Below is a small trained network, with its code and all its weights. Each question gives an input and a class and asks what happens when units are switched off, that is, made to give their printed mean instead of their output.

import numpy as np


def w(rows, s, z=0):
    codes = np.array(rows[::2]) - 128.0
    scale = np.full(codes.shape[1], s)
    scale[-1] = z or s
    return codes * scale


def f(y):
    return y / 2 * (1 + np.tanh(0.7978845608 * (y + 0.044715 * y**3)))


def log_softmax(a):
    a = a - a.max(-1, keepdims=True)
    return a - np.log(np.exp(a).sum(-1, keepdims=True))


def net(x, mask):
    res = np.array(x, float).reshape(1, 6) / 4 @ E
    y = f(res @ A[0][:, :-1].T + A[0][:, -1])
    res = res + np.where(mask, y, B[0][:, -1]) @ B[0][:, :-1]
    return log_softmax(res[-1] @ U[:, :-1].T + U[:, -1])


A, B = {}, {}
E = w([
[147,7,162,78],'x0',
[103,81,151,255],'x1',
[128,129,127,128],'x2',
[128,128,127,127],'x3',
[128,129,128,128],'x4',
[247,113,37,156],'x5',
],0.0095)
A[0] = w([
[163,128,94,131,159],'n1',
[122,109,149,98,161],'n2',
[129,124,137,101,153],'n3',
[124,109,148,112,146],'n4',
[135,148,112,127,150],'n5',
[134,142,123,83,187],'n6',
[114,154,124,137,168],'n7',
[115,149,128,130,159],'n8',
[120,188,107,151,209],'n9',
[142,44,152,95,192],'n10',
[40,142,196,106,255],'n11',
[132,85,146,110,162],'n12',
[140,156,117,60,222],'n13',
[141,160,114,43,238],'n14',
[248,109,36,158,204],'n15',
[127,94,149,109,159],'n16',
[118,188,110,146,211],'n17',
[114,202,105,161,232],'n18',
[162,117,90,139,160],'n19',
[206,117,68,148,186],'n20',
[142,38,152,93,192],'n21',
[118,155,123,132,169],'n22',
[115,137,134,142,152],'n23',
[126,156,110,144,168],'n24',
[85,137,167,115,201],'n25',
[121,106,153,101,163],'n26',
[116,142,132,128,152],'n27',
[113,93,143,221,203],'n28',
[115,98,141,207,196],'n29',
],0.014,0.0088)
B[0] = w([
[169,135,126,139,162],'n1',
[117,124,107,105,152],'n2',
[126,133,109,94,143],'n3',
[115,117,107,115,142],'n4',
[146,156,141,131,142],'n5',
[139,160,114,72,166],'n6',
[118,141,159,128,151],'n7',
[122,134,143,123,145],'n8',
[130,173,167,149,187],'n9',
[122,74,45,106,190],'n10',
[5,136,148,78,237],'n11',
[118,96,82,116,156],'n12',
[160,196,116,46,194],'n13',
[161,196,110,26,209],'n14',
[238,124,116,174,251],'n15',
[107,98,84,106,152],'n16',
[126,188,193,137,186],'n17',
[123,176,220,164,205],'n18',
[176,122,117,154,166],'n19',
[192,130,121,159,209],'n20',
[124,67,19,106,194],'n21',
[120,148,152,125,151],'n22',
[114,127,145,135,141],'n23',
[130,151,145,146,154],'n24',
[93,131,138,105,184],'n25',
[110,117,102,100,153],'n26',
[116,136,144,120,140],'n27',
[98,73,149,215,201],'n28',
[97,75,149,212,190],'n29',
],0.011,0.017)
U = w([
[75,235,225,54,252],'0',
[26,136,254,198,248],'1',
[63,127,47,22,151],'2',
[16,11,91,152,83],'3',
[236,233,172,122,150],'4',
[190,124,223,254,82],'5',
[232,107,35,70,21],'6',
[180,17,64,206,2],'7',
],0.0046,0.00074)

Each question gives the input, the list of numbers given to net, and the class t.
The units are the neurons (one row each of A and B). Each row of codes is followed by its name. A weight is (code - 128) times the scale printed after its matrix; where a second scale follows, it is the last column's (A, B and U).
mask holds one flag per neuron, in row order. A switched-off neuron (its flag False) gives its mean, the last column of its row in B, instead of its output. The means were averaged over made-up inputs and are rounded, as every weight is.
A unit's drop is (log p(t) with every unit on - log p(t) with that unit switched off) / (log p(t) with every unit on - log p(t) with every unit switched off).
The circuit of an input: a set's keep is (log p(t) with only the set's units on - log p(t) with every unit switched off) / (log p(t) with every unit on - log p(t) with every unit switched off). Starting from the 12 units with the biggest drops (on a tie, the unit counted first), units are removed one at a time, each time the one whose removal leaves the highest keep (on an exact tie, the one counted first), for as long as the keep stays at least 0.8.
units of the circuit, in order: the units of the circuit, biggest drop first
unit that matters most: the unit with the biggest drop
top k neurons: the k neurons with the biggest drops, biggest first
drop when u is switched off: that unit's drop, to one decimal
input [2,-7,-2,-3,-5,1], class 6: units of the circuit, in order	n11, n18
input [-1,-1,-8,2,-4,-1], class 0: units of the circuit, in order	n15, n21, n28
input [-1,-8,3,-2,5,0], class 0: units of the circuit, in order	n15, n21
input [-7,1,-7,-1,6,-7], class 1: units of the circuit, in order	n14, n13
input [1,7,-2,0,1,3], class 7: unit that matters most	n18
input [-5,-5,5,6,8,0], class 0: top 2 neurons	n15, n20
input [7,-1,1,1,4,0], class 2: top 2 neurons	n15, n20
input [0,4,8,-2,-3,-4], class 1: top 2 neurons	n21, n10
input [5,1,5,0,0,-8], class 3: top 2 neurons	n14, n13
input [-2,1,1,-1,-4,8], class 5: top 2 neurons	n14, n13
input [4,8,-8,-5,7,1], class 7: top 2 neurons	n11, n25
input [8,2,-3,5,4,6], class 7: top 2 neurons	n14, n13
input [3,6,-2,2,-3,-2], class 3: drop when n22 is switched off	0.0
input [-4,-2,4,8,-3,-1], class 0: drop when n15 is switched off	0.2
input [-5,4,7,2,5,-1], class 1: drop when n15 is switched off	0.1
input [2,8,2,5,4,-1], class 3: top neuron	n15
